Below are the code and all the weights of a small trained network. Each question names an input and a class and asks about switching units off, where a switched-off unit gives its printed mean instead of its output.

import numpy as np


def w(rows, s, z=0):
    codes = np.array(rows[::2]) - 128.0
    scale = np.full(codes.shape[1], s)
    scale[-1] = z or s
    return codes * scale


def norm(h):
    return h / np.sqrt((h * h).mean(-1, keepdims=True) + 1e-5)


def f(y):
    return np.maximum(y, 0)


def log_softmax(a):
    a = a - a.max(-1, keepdims=True)
    return a - np.log(np.exp(a).sum(-1, keepdims=True))


def net(x, mask):
    res = np.array(x, float).reshape(1, 6) / 4 @ E
    u = 0
    for l in range(3):
        y = f(norm(res) @ A[l][:, :-1].T + A[l][:, -1])
        res = res + np.where(mask[u : u + 4], y, B[l][:, -1]) @ B[l][:, :-1]
        u += 4
    return log_softmax(norm(res)[-1] @ U[:, :-1].T + U[:, -1])


A, B = {}, {}
E = w([
[126,134,186,109,137,122,169],'x0',
[109,122,132,94,133,158,122],'x1',
[131,162,142,128,108,117,140],'x2',
[254,93,111,20,111,132,168],'x3',
[149,92,129,214,73,253,193],'x4',
[138,133,113,112,182,166,145],'x5',
],0.0096)
A[0] = w([
[191,124,120,37,100,105,148,224],'L0N1',
[44,131,152,203,96,232,191,175],'L0N2',
[253,66,139,106,6,252,196,114],'L0N3',
[22,162,159,125,195,107,111,252],'L0N4',
],0.011,0.0018)
B[0] = w([
[167,120,111,136,126,143,49,194],'L0N1',
[137,131,124,186,115,178,58,225],'L0N2',
[115,120,116,87,158,90,253,249],'L0N3',
[109,119,73,151,118,49,162,200],'L0N4',
],0.015,0.014)
A[1] = w([
[66,148,152,191,185,225,154,109],'L1N1',
[196,128,128,54,160,85,95,9],'L1N2',
[20,117,117,188,193,62,88,179],'L1N3',
[118,124,220,198,124,254,83,97],'L1N4',
],0.014,0.0014)
B[1] = w([
[139,149,176,171,74,107,96,192],'L1N1',
[138,55,167,155,99,169,71,193],'L1N2',
[106,203,101,85,159,181,189,246],'L1N3',
[252,125,194,210,41,189,179,191],'L1N4',
],0.015,0.013)
A[2] = w([
[28,222,113,81,166,94,130,29],'L2N1',
[83,122,229,215,78,121,107,6],'L2N2',
[181,57,157,96,148,100,5,1],'L2N3',
[111,107,189,129,122,178,161,60],'L2N4',
],0.019,0.0017)
B[2] = w([
[27,127,117,68,73,95,85,246],'L2N1',
[154,183,167,117,133,190,80,212],'L2N2',
[192,121,107,156,237,98,3,234],'L2N3',
[102,90,111,121,127,71,112,176],'L2N4',
],0.019,0.013)
U = w([
[48,161,118,96,94,131,101,251],'0',
[171,180,199,213,73,225,127,72],'1',
[209,71,130,128,210,120,35,61],'2',
[178,47,146,115,146,125,249,116],'3',
],0.013,0.0015)

Each question gives the input, the list of numbers given to net, and the class t.
The units are the neurons (one row each of A and B). Each row of codes is followed by its name. A weight is (code - 128) times the scale printed after its matrix; where a second scale follows, it is the last column's (A, B and U).
mask holds one flag per neuron, layer by layer. A switched-off neuron (its flag False) gives its mean, the last column of its row in B, instead of its output. The means were averaged over made-up inputs and are rounded, as every weight is.
A unit's drop is (log p(t) with every unit on - log p(t) with that unit switched off) / (log p(t) with every unit on - log p(t) with every unit switched off).
The circuit of an input: a set's keep is (log p(t) with only the set's units on - log p(t) with every unit switched off) / (log p(t) with every unit on - log p(t) with every unit switched off). Starting from all 12 units, units are removed one at a time, each time the one whose removal leaves the highest keep (on an exact tie, the one counted first), for as long as the keep stays at least 0.8.
units of the circuit, in order: the units of the circuit, biggest drop first
top k neurons: the k neurons with the biggest drops, biggest first
top k neurons in layer l: the k neurons of layer l with the biggest drops, biggest first
drop of u: that unit's drop, to one decimal
input [2,6,-5,-2,0,7], class 0: top neuron	(L0N4)
input [3,-7,0,-6,1,6], class 1: units of the circuit, in order	(L0N3; L1N4)
input [-6,-4,-6,0,4,5], class 1: top 4 neurons	(L1N1; L0N2; L0N4; L1N3)
input [1,-4,7,-1,0,-2], class 0: top 2 neurons	(L0N2; L0N1)
input [3,-4,-2,0,0,3], class 0: top 4 neurons	(L0N2; L0N1; L1N4; L0N3)
input [-7,-5,-7,-7,1,-4], class 1: top 2 neurons in layer 0	(L0N3; L0N2)
input [-7,0,2,6,2,7], class 3: top 2 neurons	(L0N3; L2N3)
input [-3,-8,3,-1,0,8], class 0: top 2 neurons	(L0N2; L1N4)
input [-6,-4,-5,-2,4,3], class 1: drop of L0N1	0.0
input [-7,-3,6,1,5,-1], class 3: drop of L0N3	0.9
input [2,-4,5,4,2,7], class 3: drop of L0N3	1.0
input [-6,4,5,1,6,3], class 3: drop of L2N1	0.1
